[-3.17  1.78  1.52 -1.46  0.84  1.05  1.06  0.78 -2.09 -2.79  2.79 -0.35
 -1.49 -0.99  0.42  1.31 -0.60]
j551
[-1.61  0.84  2.56 -4.33  1.56  0.30  1.21 -1.15 -0.40  1.39 -0.94 -1.02
  0.98  2.22  0.51  0.24 -1.40]
j203
[-2.03  0.34  0.66 -3.20  0.11  0.39  2.11  0.73 -1.37  1.51 -1.12  0.32
 -1.33  1.07 -2.78 -1.75 -1.79]
j117
[-3.40  1.67 -0.37 -2.28  0.07  1.81  0.99  0.90 -0.64  1.24  3.83 -0.96
 -0.63 -0.14 -0.33  0.99 -0.78]
j668
[-4.20  1.26  2.34 -4.55  3.48  2.37  1.66  0.94 -0.95  0.77  1.98 -1.45
  1.62  0.74 -0.65 -0.72 -1.68]
J695
[-2.67  1.31  0.87 -1.41  0.36  1.03  1.20  0.73 -1.49 -0.79  3.17 -0.49
 -0.88 -2.35 -0.84 -0.69 -0.08]
j551
[-1.72  1.14  1.28 -2.92  1.04  1.19  1.00 -0.54 -1.11 -1.01  3.41 -0.14
 -1.51 -1.13  0.33  1.27 -0.18]
j551
[-2.22  2.07  1.26 -1.41  0.45  0.98 -0.31  0.20 -1.72 -2.01  2.99 -0.44
 -1.17 -1.30  1.16  1.17 -0.30]
j551
[-2.86  0.59  1.82 -4.22  2.72  0.37  0.66 -1.31 -0.39  0.64 -0.49 -2.20
  1.19  0.20  1.71  0.04 -1.66]
J695
[-1.56  0.65  2.59 -2.19  1.70  0.24 -0.29 -1.39 -0.47  1.76 -2.20 -1.34
  0.48  2.88  2.19  0.39 -1.86]
j203
[-1.32  1.13  1.54 -1.82  1.59  0.31  0.23 -1.62 -0.32  0.95 -1.02 -1.19
  1.36  2.80  1.98  0.78 -1.27]
j203
[-3.20  0.83  1.32 -5.00  2.94  1.50  2.01  0.54 -0.32  2.29 -0.01 -2.19
  1.96  0.57 -1.34 -1.59 -1.95]
J695
[-2.52  1.68 -0.03  0.97 -0.56  1.44  0.37  0.01 -1.78 -1.51  4.44  0.02
 -1.08 -1.81  0.98  1.31  0.75]
j551
[-1.65  1.54  1.38 -5.32  0.61  1.52  2.07 -0.34 -1.29  0.51  3.29  0.02
 -2.23 -0.83 -0.73  0.97 -0.19]
j551
[-2.97  1.20 -0.05 -0.79 -0.03  2.00  0.46  0.54 -0.51  2.10  3.97 -0.79
 -0.37  0.49  0.64  0.94 -0.66]
j668
[-3.42  0.47  1.47 -4.27  2.09  1.60  2.50 -0.14 -1.12  2.94 -0.19 -2.39
  1.03  0.78 -0.80 -1.42 -1.80]
J695
[-3.18  0.72  1.71 -3.18  3.91  1.52  0.56 -0.23 -0.99  1.06  0.97 -2.62
  3.39 -1.75  1.15 -0.44 -1.35]
J695
[-3.38  0.55  2.26 -4.42  2.92  1.01  1.36 -0.53 -0.67  1.13 -0.07 -2.27
  2.06  0.18  0.98 -0.25 -2.18]
J695
[-2.35  1.59  0.65  0.90  0.73  0.73  0.18  0.26 -1.74 -2.56  3.40 -0.83
 -0.58 -2.55  2.34  2.09  0.00]
j551
[-0.40  0.05  2.12 -3.26  1.03 -0.41  0.13 -2.36  0.15  2.03 -1.48 -1.33
  0.61  2.15  1.01  0.36 -0.78]
j203
[-0.63 -0.08  2.10 -2.06  1.40  0.19 -0.29 -1.92 -0.24  1.22 -2.98 -1.04
  0.76  1.88  1.37  0.04 -1.06]
j203
[-1.55  0.49  2.16 -2.88  1.89  0.06  0.25 -1.59 -0.26  1.18 -2.86 -1.18
  1.20  2.66  1.05 -0.41 -1.91]
j203
[-0.78  0.89  0.41 -0.39 -0.08  0.17 -0.18  0.65 -1.30 -2.44  3.14  0.28
 -1.45 -3.52  0.64  1.44  1.27]
j551
[-0.55  0.54  1.96 -6.56  0.17  0.33  2.14 -0.57  0.28  1.83  0.13  0.52
 -0.86  1.21 -3.19 -0.89 -0.08]
j117
[-0.71  0.75  2.62 -4.38  0.78  0.49  0.15 -2.23  0.69  1.77  0.96  0.36
 -0.51  2.74 -0.06  1.31 -0.28]
J959
[-3.85  2.32  0.76 -2.46  1.53  2.80  1.32  0.44 -0.81  0.43  4.32 -1.30
  0.29  0.21  0.62  0.52 -1.52]
j668
[-2.32  0.53  2.63 -3.64  4.22  0.98  1.53 -0.46  0.62 -0.02  1.94 -1.71
  3.38 -0.89  1.23  0.37 -1.32]
J695
[-3.82  1.96  1.08 -2.07 -0.25  1.01  1.32  0.64 -1.56 -2.62  6.57  1.08
 -2.66 -3.42 -0.42  1.42  1.27]
j551
[-1.34  0.34  1.00 -3.37  2.66  0.30  1.69  0.56 -0.07 -0.34 -1.36 -0.20
  2.46 -1.09 -1.65 -1.83 -1.49]
J695
[-3.28  1.50  0.38 -1.55  0.36  2.51 -0.12 -0.53 -0.39  2.47  4.69 -1.75
 -0.41  0.80  2.05  1.62 -0.76]
j668
[-2.91  1.68  2.41 -5.13  2.53  1.13  1.69 -0.65 -0.07  1.21  0.81 -1.39
  1.91  0.76  0.44 -0.36 -1.99]
J695
[-0.72  1.73  1.19 -2.24 -0.27  0.33 -0.12 -0.42 -0.72 -0.61  2.96 -0.21
 -1.12 -1.51  0.81  1.26  0.75]
j551
[-2.77  0.34  1.68 -4.34  3.17  0.21  1.26 -0.07 -0.39  0.98 -0.36 -1.80
  2.31 -0.09  0.29 -1.67 -2.15]
J695
[ 0.38  0.67  2.07 -1.62  0.64 -1.54 -0.38 -1.11 -1.61 -2.11  0.34  0.70
 -2.18 -2.42  1.18  1.25  1.26]
j321
[-1.08  0.05  0.89 -0.78 -0.23 -0.94  0.79 -0.02 -2.73 -1.39 -3.00  0.44
 -2.96  0.80 -1.44 -1.05 -0.88]
j321
[-3.97  2.52  2.60 -5.20  3.81  3.01  1.64 -1.30  0.56  1.85  2.77 -2.20
  3.26  2.38  1.98  1.37 -2.99]
J695
[-2.75  0.47  1.96 -4.89  1.84  1.03  1.06  0.02 -1.03  1.59  0.57 -0.76
  0.35  0.05 -1.17 -0.81 -0.80]
J695
[ 1.89 -2.16 -0.80 -3.89 -0.87 -1.00  0.45 -0.96  1.47  4.99 -1.25 -0.18
 -1.53 -1.97 -3.11 -2.12  2.49]
J695
[-1.60  0.94  3.02 -6.20  2.84  0.26  1.58 -1.88  0.00  1.04 -1.70 -0.47
  1.87  2.45  0.52 -0.02 -2.05]
J959

[-0.43 -0.36  0.73 -1.45 -0.83 -0.22 -1.20 -0.56 -0.38 -0.05 -0.83  0.44
 -0.03 -0.90 -0.22 -0.01  0.28]
A
[-2.94  1.70  2.09  5.65  0.28  0.52  0.04  0.95  0.02  0.09  1.36  0.06
  1.22 -1.34  1.47  0.96  0.57]
B
[-0.93  0.01  0.56  1.48 -0.56  0.31  0.35  0.66  0.21  0.80 -0.08 -0.38
  1.87 -0.62  1.01  0.38 -1.01]
T
[-2.41  0.74  1.82  1.01 -0.48  0.54 -1.30  0.06 -0.01 -0.72 -0.44  0.43
 -1.09 -1.19 -0.30  0.66  0.62]
T
[-1.19  0.65  2.64  2.44 -0.22 -0.45 -0.40 -0.86 -0.64 -0.12 -2.53  0.66
 -0.69 -2.29  0.81  1.59  1.71]
A
[-1.50 -0.69  1.71 -0.84 -0.35  0.63 -1.70  0.04  0.50 -0.15 -0.07  0.19
  1.42 -1.33  0.21 -0.19 -0.99]
K
[ 0.56 -1.31  0.04 -2.37 -0.99  0.02 -0.21  0.46 -0.68  0.46 -1.14 -0.65
  1.37 -0.23  0.50 -0.04 -0.67]
K
[-3.42  0.52  1.60  2.41 -0.69  1.27 -1.31  1.35  1.82 -0.05  1.86  0.08
  1.76 -0.77  0.87  0.09 -1.27]
E
[ 0.41  0.17 -0.32  0.60  0.31 -0.45  0.64 -0.20 -0.24  0.29 -0.60 -0.13
 -0.16  0.50 -0.06 -0.11  0.25]
C
[ 0.88  1.30  1.12  1.83  0.89 -0.85  0.35 -0.82 -1.01 -0.06 -2.04  0.69
 -1.80 -1.27 -0.28  1.62  2.14]
T
[-1.58  0.20  2.09 -1.00 -1.60  0.38 -1.76 -0.65 -0.91 -0.61 -1.08  1.29
 -0.56 -1.77 -0.10 -0.06 -0.08]
T
[-1.86  1.27  1.62  4.54  0.89 -0.03  1.19  0.31  0.37  0.45  0.23  0.10
  0.76 -0.87  0.98  0.75  1.14]
C
[ 3.07  1.54 -1.54  3.14  2.54 -1.22  2.95 -0.62 -0.61  0.17  0.11  0.21
 -2.95  0.63 -0.33  0.48  2.56]
C
[-1.92  0.87  2.29  4.16 -0.34  0.28  0.64  0.13 -0.04  0.83 -0.67  0.11
  1.37 -1.84  1.76  1.04  0.56]
E
[ 0.36 -1.13 -0.71 -3.17 -0.86  0.52 -0.88  0.00  0.01 -0.15  0.16 -0.37
  0.40  0.24 -0.40 -0.53 -1.05]
K
[-2.22 -1.02  3.08 -1.02 -2.47  0.73 -2.38 -0.18 -0.51  0.21 -2.44  0.16
  2.70 -2.68  1.08  0.57 -1.23]
K
[-2.57  0.61  2.17  0.71 -1.14  0.59 -2.39  0.45 -0.04 -0.85 -0.29  0.74
 -0.51 -1.50 -0.15  0.33  0.42]
B
[ 1.19 -0.48  1.29 -2.99 -1.17 -0.96 -1.36 -1.81 -2.02 -0.61 -4.18  0.97
 -1.77 -1.94 -0.86  0.66  1.28]
A
[ 1.55 -1.32 -1.79 -2.39 -0.45  0.05  0.32  0.66  0.38  0.54  0.70 -1.02
  1.04  1.05  0.01 -1.01 -1.73]
K
[-1.65 -0.20  1.93 -1.18 -1.48  0.22 -1.68 -0.40 -0.14 -0.56 -1.50  0.70
  0.31 -1.88  0.02  0.20 -0.31]
A
[-3.46  0.24  2.21  2.99 -1.03  1.63 -0.57  1.20  1.72  0.39  1.14 -0.08
  2.90 -0.85  1.16 -0.48 -1.38]
E
[ 1.75 -0.51  0.91 -3.43 -0.84 -1.25 -1.88 -2.04 -2.43 -0.65 -3.99  0.97
 -2.66 -0.79 -1.14  1.01  1.95]
A
[ 1.17  1.18  0.21  4.94  1.42 -0.74  3.34  0.31 -0.19  1.72 -0.39 -0.46
  0.36 -0.39  1.99  0.81  0.95]
C
[ 3.04  0.84 -0.22  1.63  1.21 -1.94  2.18 -0.77 -2.08  0.93 -2.91  0.46
 -1.96 -0.36 -0.06  1.35  2.57]
C
[-1.52 -0.04  1.70  2.77 -0.36  0.17  0.06  0.98  0.69  0.00  0.16  0.15
  1.59 -1.18  1.25 -1.69 -0.36]
B
[ 0.10  1.51 -0.20  1.87  1.36 -0.33  0.84 -0.08 -0.43 -0.45  0.28  0.19
 -1.98  0.20 -0.73  0.22  1.62]
A
[-3.64 -0.64  1.50  0.92 -1.26  0.73 -1.20  1.45  1.44  0.61  1.21 -0.27
  3.40 -0.85  0.94 -0.33 -1.39]
B
[ 0.31 -0.57  0.07 -2.00 -0.92  0.26 -3.06  0.23 -0.15 -0.42 -0.70  0.08
  0.08 -0.06 -0.52 -0.10 -0.52]
A
[-1.68  0.39  0.40  1.53 -0.35  0.47 -0.33  0.46  0.96  0.55  0.89  0.31
  1.37 -0.49  0.33  0.23 -0.80]
B
[-2.15  1.04  2.73 -0.62 -0.99  0.24 -2.92 -1.32 -1.54 -1.77 -2.23  1.90
 -2.54 -2.13 -1.07  1.00  1.77]
T
[-0.06  0.82  0.60  2.51  0.51 -0.15  0.81  0.26 -0.05  0.46 -0.25 -0.35
  0.33 -0.63  0.75  0.56  0.66]
B
[-1.76 -0.13  2.31 -2.54 -1.47 -0.14 -3.34 -0.82 -0.59 -1.60 -1.72  1.19
 -1.49 -2.94 -1.22  0.05  0.45]
T
[-1.32  0.49  3.14 -2.18 -1.59 -0.21 -3.44 -2.05 -2.19 -1.56 -2.53  1.52
 -2.57 -2.74 -1.25  1.30  1.10]
A
[-1.95 -0.78  2.25 -3.30 -1.16  0.62 -3.88 -1.03 -0.63 -1.44 -1.39  0.96
 -1.81 -1.60 -1.54 -0.12 -0.32]
T
[-2.53  1.50  1.08  5.36  0.19  0.67  0.75  1.15  1.29  0.58  1.81 -0.14
  0.68 -0.44  0.83  0.83  0.54]
E

[-4.57 -1.34  1.86  0.42 -0.58  2.85 -0.36  1.61 -1.23 -0.44 -2.45  0.10
  0.67 -0.79  1.42 -0.28  1.78]
G
[-5.89  0.05  2.31  1.87 -0.31 -0.39  0.18  2.71  0.01  0.86 -3.84  0.35
  0.61 -1.98 -0.54 -0.01  1.35]
G
[-6.42  0.35  1.10  1.05  0.38  0.28  1.81 -1.48  0.70  0.82  0.93  2.92
 -2.06 -0.80  0.00  1.60  2.15]
V
[-5.43 -1.23  1.31 -0.78 -1.76  2.53  0.19  2.64 -1.00 -0.04 -3.95  0.96
  0.62 -2.36 -2.22 -0.32  0.79]
G
[ 1.07  3.55  0.60  3.26  0.96 -0.60  2.17  1.03 -0.09  0.11  3.78  1.13
 -1.06  0.71 -1.91  1.45  4.63]
V
[-0.76  2.97 -0.31 -2.62 -3.58  4.62 -2.86  0.68 -0.68 -0.47  1.73  1.84
  0.85 -0.60  0.55 -1.27 -1.27]
W
[-2.06  0.95  0.33  2.51  2.72  0.20  0.42  1.82 -0.25  0.50  1.83  1.37
 -0.13 -1.08  1.33  1.56  2.33]
V
[-1.70  2.00  0.69 -1.16 -3.37  6.29  1.43  0.28  0.44 -0.10 -0.07 -0.03
 -0.11  1.06 -3.50 -1.32  2.20]
W
[-3.29  0.41 -0.02  1.52 -1.01  6.89  1.07  2.26 -2.14 -0.38 -0.24 -0.57
 -0.52  0.18 -2.26 -0.02  0.84]
G
[-2.29  1.28  0.42  0.45  0.99  6.74 -1.54  2.02 -2.09  0.20 -0.33  1.81
 -1.22  0.13 -1.55  1.55  2.95]
G
[-4.91 -2.74  1.51  0.50 -1.41  3.68  0.03  1.36  0.41 -0.18 -1.99  1.36
  0.79 -2.30  0.48  0.53  0.51]
G
[-2.79  5.23  1.78  0.37 -1.32  2.49  0.73  2.47 -1.50  0.12  0.43  0.02
  1.43 -0.91 -2.93 -0.97  1.96]
Z
[-3.89  4.36  0.92  0.29 -2.71  2.75  0.63  6.60 -2.14  0.58  0.16  0.85
 -0.54 -0.96  1.42 -1.07  1.18]
Z
[-7.03 -1.97  0.23 -1.42 -2.61  2.54  1.31  1.92 -0.90  2.81 -3.64  0.85
 -0.49 -1.81  0.44 -0.61  1.80]
G
[-4.72  6.70  0.67  2.52 -1.20  5.57  1.64  2.40  0.13 -0.78 -0.24  1.48
 -0.82  0.14 -3.21  1.09  4.65]
G
[-2.86 -3.07  1.92  0.49 -1.39  3.16  0.42  1.30  0.99 -1.13 -1.86 -0.33
 -0.54 -0.83  0.95  1.72  0.29]
J
[-8.75 -2.11  1.54 -0.57 -0.71  7.08  3.28  0.59 -2.19  1.05 -3.50  1.08
  0.37 -1.63 -2.21 -1.02  1.11]
G
[-2.55  1.23  0.80 -2.00 -1.85  3.51  0.36  2.71 -1.70  2.25 -0.07 -0.33
  1.16 -0.16 -1.67  0.09 -0.70]
W
[ 0.46 -0.16  0.57  1.81 -0.39 -0.89  3.20  1.65  0.84 -0.57  2.04  1.68
 -6.01  0.49  0.06  1.30  4.37]
H
[-3.87 -0.58  1.17  0.36 -0.96  3.85  1.02  2.62 -0.45  1.74 -1.49 -0.95
  0.97 -0.05  2.22  0.74  2.94]
G
[-2.41  0.56 -0.83 -3.34 -1.09  1.09 -2.44  1.55 -3.17 -1.51  1.07  1.73
  0.85 -1.13  0.81  0.19 -0.71]
G
[-3.51 -1.29  2.24 -0.27 -1.60  0.65  2.90  1.57  1.75 -2.22  1.02  0.82
 -0.74 -1.03 -2.02 -0.64  5.27]
J
[-1.71  0.40  2.18 -0.38 -2.74  4.72  0.58  1.24 -0.49 -0.48 -0.80  2.10
  0.51  2.03 -1.36  1.27  1.83]
G
[-4.12  1.31  0.80  2.36 -1.54 -1.68  5.04  3.26 -0.11 -0.24  1.66  1.51
 -0.09 -0.90  1.23  0.42  3.56]
V
